Below is a small trained network, with its code and all its weights. Each question gives an input and a target symbol and asks what happens when units are switched off, that is, made to give their printed mean instead of their output.

import numpy as np


def w(rows, s, z=0):
    codes = np.array(rows[::2]) - 128.0
    scale = np.full(codes.shape[1], s)
    scale[-1] = z or s
    return codes * scale


def f(y):
    return y / 2 * (1 + np.tanh(0.7978845608 * (y + 0.044715 * y**3)))


def softmax(a):
    e = np.exp(a - a.max(-1, keepdims=True))
    return e / e.sum(-1, keepdims=True)


def log_softmax(a):
    a = a - a.max(-1, keepdims=True)
    return a - np.log(np.exp(a).sum(-1, keepdims=True))


def net(x, mask):
    ids = ['γζηθλμπτψω'.index(c) for c in x.split()]
    T = len(ids)
    res = E[ids] + P[:T]
    r = res
    for j in range(2):
        rows = slice(2 * j, 2 * j + 2)
        q, k, v = (r @ M[0][rows].T for M in (Q, K, V))
        z = softmax(np.where(np.tri(T) > 0, q @ k.T / 2**0.5, -1e9)) @ v
        o = O[0][rows]
        res = res + np.where(mask[j], z, o[:, -1]) @ o[:, :-1]
    y = f(res @ A[0][:, :-1].T + A[0][:, -1])
    res = res + np.where(mask[2:14], y, B[0][:, -1]) @ B[0][:, :-1]
    return log_softmax(res[-1] @ U[:, :-1].T + U[:, -1])


Q, K, V, O, A, B = {}, {}, {}, {}, {}, {}
E = w([
[86,137,137,121],'γ',
[72,130,172,85],'ζ',
[71,125,125,114],'η',
[83,161,211,73],'θ',
[107,138,198,109],'λ',
[127,146,178,133],'μ',
[162,6,67,219],'π',
[89,159,178,98],'τ',
[105,90,69,180],'ψ',
[97,150,124,140],'ω',
],0.018)
P = w([
[48,205,182,131],'0',
[62,17,57,136],'1',
[159,104,6,76],'2',
[88,104,131,189],'3',
[61,14,88,127],'4',
[193,92,69,90],'5',
[132,119,144,212],'6',
[58,20,101,98],'7',
[207,139,93,107],'8',
[146,88,199,156],'9',
],0.015)
Q[0] = w([
[173,105,217,168],'head 0',
[208,200,81,90],'head 0',
[245,119,135,125],'head 1',
[133,106,55,145],'head 1',
],0.011)
K[0] = w([
[154,125,117,202],'head 0',
[176,63,76,50],'head 0',
[227,2,116,166],'head 1',
[122,77,86,173],'head 1',
],0.0092)
V[0] = w([
[143,67,92,221],'head 0',
[246,176,196,114],'head 0',
[86,82,177,60],'head 1',
[151,137,117,152],'head 1',
],0.014)
O[0] = w([
[103,134,38,198,111],'head 0',
[91,37,250,122,5],'head 0',
[144,44,61,177,174],'head 1',
[69,172,123,90,109],'head 1',
],0.012,0.011)
A[0] = w([
[143,95,99,24,142],'neuron 0',
[146,28,61,97,33],'neuron 1',
[164,151,82,120,94],'neuron 2',
[81,113,53,145,132],'neuron 3',
[85,81,133,170,141],'neuron 4',
[121,186,129,184,174],'neuron 5',
[254,74,89,133,166],'neuron 6',
[30,140,204,207,176],'neuron 7',
[105,90,126,154,114],'neuron 8',
[107,78,252,170,76],'neuron 9',
[214,103,137,175,3],'neuron 10',
[179,211,153,147,109],'neuron 11',
],0.0095,0.005)
B[0] = w([
[195,130,115,124,174],'neuron 0',
[120,211,165,152,202],'neuron 1',
[124,89,161,143,209],'neuron 2',
[112,109,168,165,251],'neuron 3',
[48,31,167,68,154],'neuron 4',
[185,134,190,100,194],'neuron 5',
[118,237,195,51,234],'neuron 6',
[2,166,136,57,136],'neuron 7',
[128,170,103,39,144],'neuron 8',
[128,43,150,161,179],'neuron 9',
[182,95,139,207,136],'neuron 10',
[144,126,183,36,149],'neuron 11',
],0.0075,0.016)
U = w([
[197,122,67,86,201],'γ',
[152,178,172,119,112],'ζ',
[178,155,156,153,58],'η',
[224,87,175,174,3],'θ',
[168,95,144,138,83],'λ',
[123,66,112,140,149],'μ',
[10,139,112,133,128],'π',
[212,93,137,142,89],'τ',
[133,86,83,175,190],'ψ',
[135,108,94,104,199],'ω',
],0.012,0.0053)

Each question gives the input, a string of symbols that net reads in full, and the target symbol t.
The units are the heads (2 rows each of Q, K, V and O) and the neurons (one row each of A and B). Each row of codes is followed by its name. A weight is (code - 128) times the scale printed after its matrix; where a second scale follows, it is the last column's (O, A, B and U).
mask holds one flag per unit, heads first, then neurons. A switched-off unit (its flag False) gives its mean, the last column of its rows in O or B, instead of its output. The means were averaged over made-up inputs and are rounded, as every weight is.
A unit's drop is (log p(t) with every unit on - log p(t) with that unit switched off) / (log p(t) with every unit on - log p(t) with every unit switched off).
The circuit of an input: a set's keep is (log p(t) with only the set's units on - log p(t) with every unit switched off) / (log p(t) with every unit on - log p(t) with every unit switched off). Starting from the 12 units with the biggest drops (on a tie, the unit counted first), units are removed one at a time, each time the one whose removal leaves the highest keep (on an exact tie, the one counted first), for as long as the keep stays at least 0.8.
circuit, biggest first: the units of the circuit, biggest drop first
most important unit: the unit with the biggest drop
top k neurons: the k neurons with the biggest drops, biggest first
heads that matter: for each layer, one digit per head in row order, 1 if its drop is at least 0.15 and else 0, layers parted by /
input θ μ λ η θ, target θ: heads that matter : 10
input η ζ λ π π π, target η: circuit, biggest first : neuron 6; neuron 1; neuron 10
input μ μ θ θ, target π: top 2 neurons : neuron 7; neuron 5
input θ π μ η, target θ: circuit, biggest first : head 0; head 1
input ω π τ η ζ μ ζ ψ π, target ζ: heads that matter : 00
input π ω π η, target ψ: most important unit : head 0
input τ π ω ψ ω γ μ γ ψ, target ζ: top 3 neurons : neuron 6; neuron 3; neuron 5
input π τ μ γ, target ψ: circuit, biggest first : head 0; neuron 6
input ζ ζ ω η ψ λ τ η, target ζ: circuit, biggest first : head 0; head 1; neuron 1; neuron 6
input π ω μ γ γ π π λ, target π: circuit, biggest first : head 0; neuron 0
input ψ π γ ω λ, target ψ: circuit, biggest first : neuron 6; head 0
input π ψ μ μ μ π μ λ ψ θ, target π: circuit, biggest first : head 0; neuron 7
input ψ η ψ, target ζ: circuit, biggest first : neuron 6; neuron 1
input μ ψ θ γ, target π: circuit, biggest first : neuron 7; head 0; neuron 5
input μ μ θ π γ π π ψ μ θ, target ψ: circuit, biggest first : head 0
input ψ π ψ ω ζ, target ψ: circuit, biggest first : neuron 6; head 0
input μ λ μ η μ μ η ω θ, target γ: top 2 neurons : neuron 3; neuron 1
input μ π π λ π μ μ ω, target μ: top 2 neurons : neuron 6; neuron 9
input π π γ ζ θ ω θ μ, target π: top 3 neurons : neuron 5; neuron 4; neuron 1
input π ζ θ π ψ, target π: most important unit : neuron 6
input γ π λ θ ζ, target γ: top 2 neurons : neuron 3; neuron 0
